Below are the code and all the weights of a small trained network. Each question names an input and a class and asks about switching units off, where a switched-off unit gives its printed mean instead of its output.

import numpy as np


def w(rows, s, z=0):
    codes = np.array(rows[::2]) - 128.0
    scale = np.full(codes.shape[1], s)
    scale[-1] = z or s
    return codes * scale


def f(y):
    return np.maximum(y, 0)


def log_softmax(a):
    a = a - a.max(-1, keepdims=True)
    return a - np.log(np.exp(a).sum(-1, keepdims=True))


def net(x, mask):
    res = np.array(x, float).reshape(1, 4) / 4 @ E
    y = f(res @ A[0][:, :-1].T + A[0][:, -1])
    res = res + np.where(mask, y, B[0][:, -1]) @ B[0][:, :-1]
    return log_softmax(res[-1] @ U[:, :-1].T + U[:, -1])


A, B = {}, {}
E = w([
[191,27,58,95],'x0',
[129,131,129,130],'x1',
[171,89,235,55],'x2',
[196,255,59,29],'x3',
],0.0082)
A[0] = w([
[72,119,72,188,117],'neuron 1',
[127,144,108,67,85],'neuron 2',
[96,85,121,116,166],'neuron 3',
[158,61,172,57,70],'neuron 4',
[154,224,58,98,49],'neuron 5',
[127,145,68,49,99],'neuron 6',
[23,84,145,189,80],'neuron 7',
[39,33,157,101,109],'neuron 8',
[46,153,60,89,156],'neuron 9',
[59,121,141,143,60],'neuron 10',
[164,31,108,66,124],'neuron 11',
[19,198,41,172,88],'neuron 12',
[148,175,129,48,253],'neuron 13',
[107,169,68,69,80],'neuron 14',
[144,118,42,176,68],'neuron 15',
[142,49,165,14,79],'neuron 16',
[210,138,91,111,226],'neuron 17',
[96,208,58,72,145],'neuron 18',
[188,106,109,131,109],'neuron 19',
[116,186,185,182,181],'neuron 20',
[157,223,130,116,69],'neuron 21',
[159,54,115,185,99],'neuron 22',
[48,86,147,205,74],'neuron 23',
[84,156,141,123,226],'neuron 24',
[90,170,94,54,125],'neuron 25',
[180,60,200,141,238],'neuron 26',
[108,48,4,110,93],'neuron 27',
[79,140,233,42,108],'neuron 28',
[192,41,69,129,132],'neuron 29',
[46,219,218,125,136],'neuron 30',
[180,59,62,167,169],'neuron 31',
[173,56,62,99,97],'neuron 32',
[127,143,68,172,98],'neuron 33',
[160,140,212,50,122],'neuron 34',
[153,179,144,133,90],'neuron 35',
],0.011,0.0066)
B[0] = w([
[93,84,126,152,184],'neuron 1',
[118,93,164,125,157],'neuron 2',
[145,119,202,177,172],'neuron 3',
[83,96,80,117,185],'neuron 4',
[96,105,169,77,198],'neuron 5',
[95,107,200,128,178],'neuron 6',
[68,142,178,80,209],'neuron 7',
[111,116,190,119,209],'neuron 8',
[149,102,89,167,176],'neuron 9',
[99,111,130,79,151],'neuron 10',
[75,198,66,109,202],'neuron 11',
[106,55,76,104,205],'neuron 12',
[168,118,186,224,237],'neuron 13',
[104,64,176,105,172],'neuron 14',
[123,75,100,97,163],'neuron 15',
[71,98,69,129,200],'neuron 16',
[137,144,208,221,209],'neuron 17',
[113,103,180,153,212],'neuron 18',
[61,155,105,115,153],'neuron 19',
[137,216,122,100,201],'neuron 20',
[38,94,157,74,183],'neuron 21',
[107,126,200,116,184],'neuron 22',
[157,91,193,80,206],'neuron 23',
[159,197,66,210,194],'neuron 24',
[88,72,159,141,179],'neuron 25',
[157,160,107,191,246],'neuron 26',
[106,150,93,125,188],'neuron 27',
[94,59,3,125,203],'neuron 28',
[41,231,163,74,199],'neuron 29',
[93,220,41,72,221],'neuron 30',
[55,199,103,165,200],'neuron 31',
[69,243,96,55,182],'neuron 32',
[169,28,92,140,161],'neuron 33',
[63,28,56,179,206],'neuron 34',
[45,148,195,92,152],'neuron 35',
],0.0055,0.011)
U = w([
[104,178,110,228,254],'0',
[101,233,78,104,124],'1',
[105,113,191,134,51],'2',
[105,63,9,155,60],'3',
[171,202,109,200,121],'4',
],0.013,0.0063)

Each question gives the input, the list of numbers given to net, and the class t.
The units are the neurons (one row each of A and B). Each row of codes is followed by its name. A weight is (code - 128) times the scale printed after its matrix; where a second scale follows, it is the last column's (A, B and U).
mask holds one flag per neuron, in row order. A switched-off neuron (its flag False) gives its mean, the last column of its row in B, instead of its output. The means were averaged over made-up inputs and are rounded, as every weight is.
A unit's drop is (log p(t) with every unit on - log p(t) with that unit switched off) / (log p(t) with every unit on - log p(t) with every unit switched off).
The circuit of an input: a set's keep is (log p(t) with only the set's units on - log p(t) with every unit switched off) / (log p(t) with every unit on - log p(t) with every unit switched off). Starting from the 12 units with the biggest drops (on a tie, the unit counted first), units are removed one at a time, each time the one whose removal leaves the highest keep (on an exact tie, the one counted first), for as long as the keep stays at least 0.8.
circuit, biggest first: the units of the circuit, biggest drop first
most important unit: the unit with the biggest drop
top k neurons: the k neurons with the biggest drops, biggest first
drop of u: that unit's drop, to one decimal
input [-6,5,-8,4], class 3: most important unit : neuron 12
input [-4,-7,8,-6], class 3: circuit, biggest first : neuron 28; neuron 34
input [5,8,-2,6], class 0: top 2 neurons : neuron 17; neuron 13
input [8,6,-8,-2], class 1: circuit, biggest first : neuron 29; neuron 32
input [0,7,-5,-8], class 2: top 2 neurons : neuron 23; neuron 7
input [-8,5,-5,-7], class 1: circuit, biggest first : neuron 30; neuron 20; neuron 7
input [4,-7,-4,4], class 0: top 2 neurons : neuron 17; neuron 30
input [2,-4,8,6], class 3: top 3 neurons : neuron 34; neuron 28; neuron 16
input [-3,0,-4,-7], class 2: circuit, biggest first : neuron 23; neuron 7
input [8,1,6,-3], class 1: circuit, biggest first : neuron 29; neuron 11
input [8,8,8,3], class 0: circuit, biggest first : neuron 17; neuron 26
input [6,0,4,0], class 1: circuit, biggest first : neuron 32; neuron 29
input [7,-6,-4,5], class 1: top 2 neurons : neuron 32; neuron 29
input [3,-5,-1,5], class 0: circuit, biggest first : neuron 17
input [-3,2,-4,-3], class 3: circuit, biggest first : neuron 12; neuron 17
input [8,8,-4,7], class 0: top 3 neurons : neuron 17; neuron 13; neuron 30
input [-5,-2,-7,5], class 3: top 2 neurons : neuron 12; neuron 33
input [-4,3,5,1], class 3: top 3 neurons : neuron 28; neuron 34; neuron 29
input [-1,0,5,-3], class 3: top 2 neurons : neuron 28; neuron 17
input [-6,5,-5,-5], class 1: top neuron : neuron 30
input [2,5,5,4], class 0: drop of neuron 13 : 0.5
input [7,-8,-8,6], class 0: drop of neuron 6 : 0.5
input [1,0,-7,-4], class 3: drop of neuron 12 : 0.4
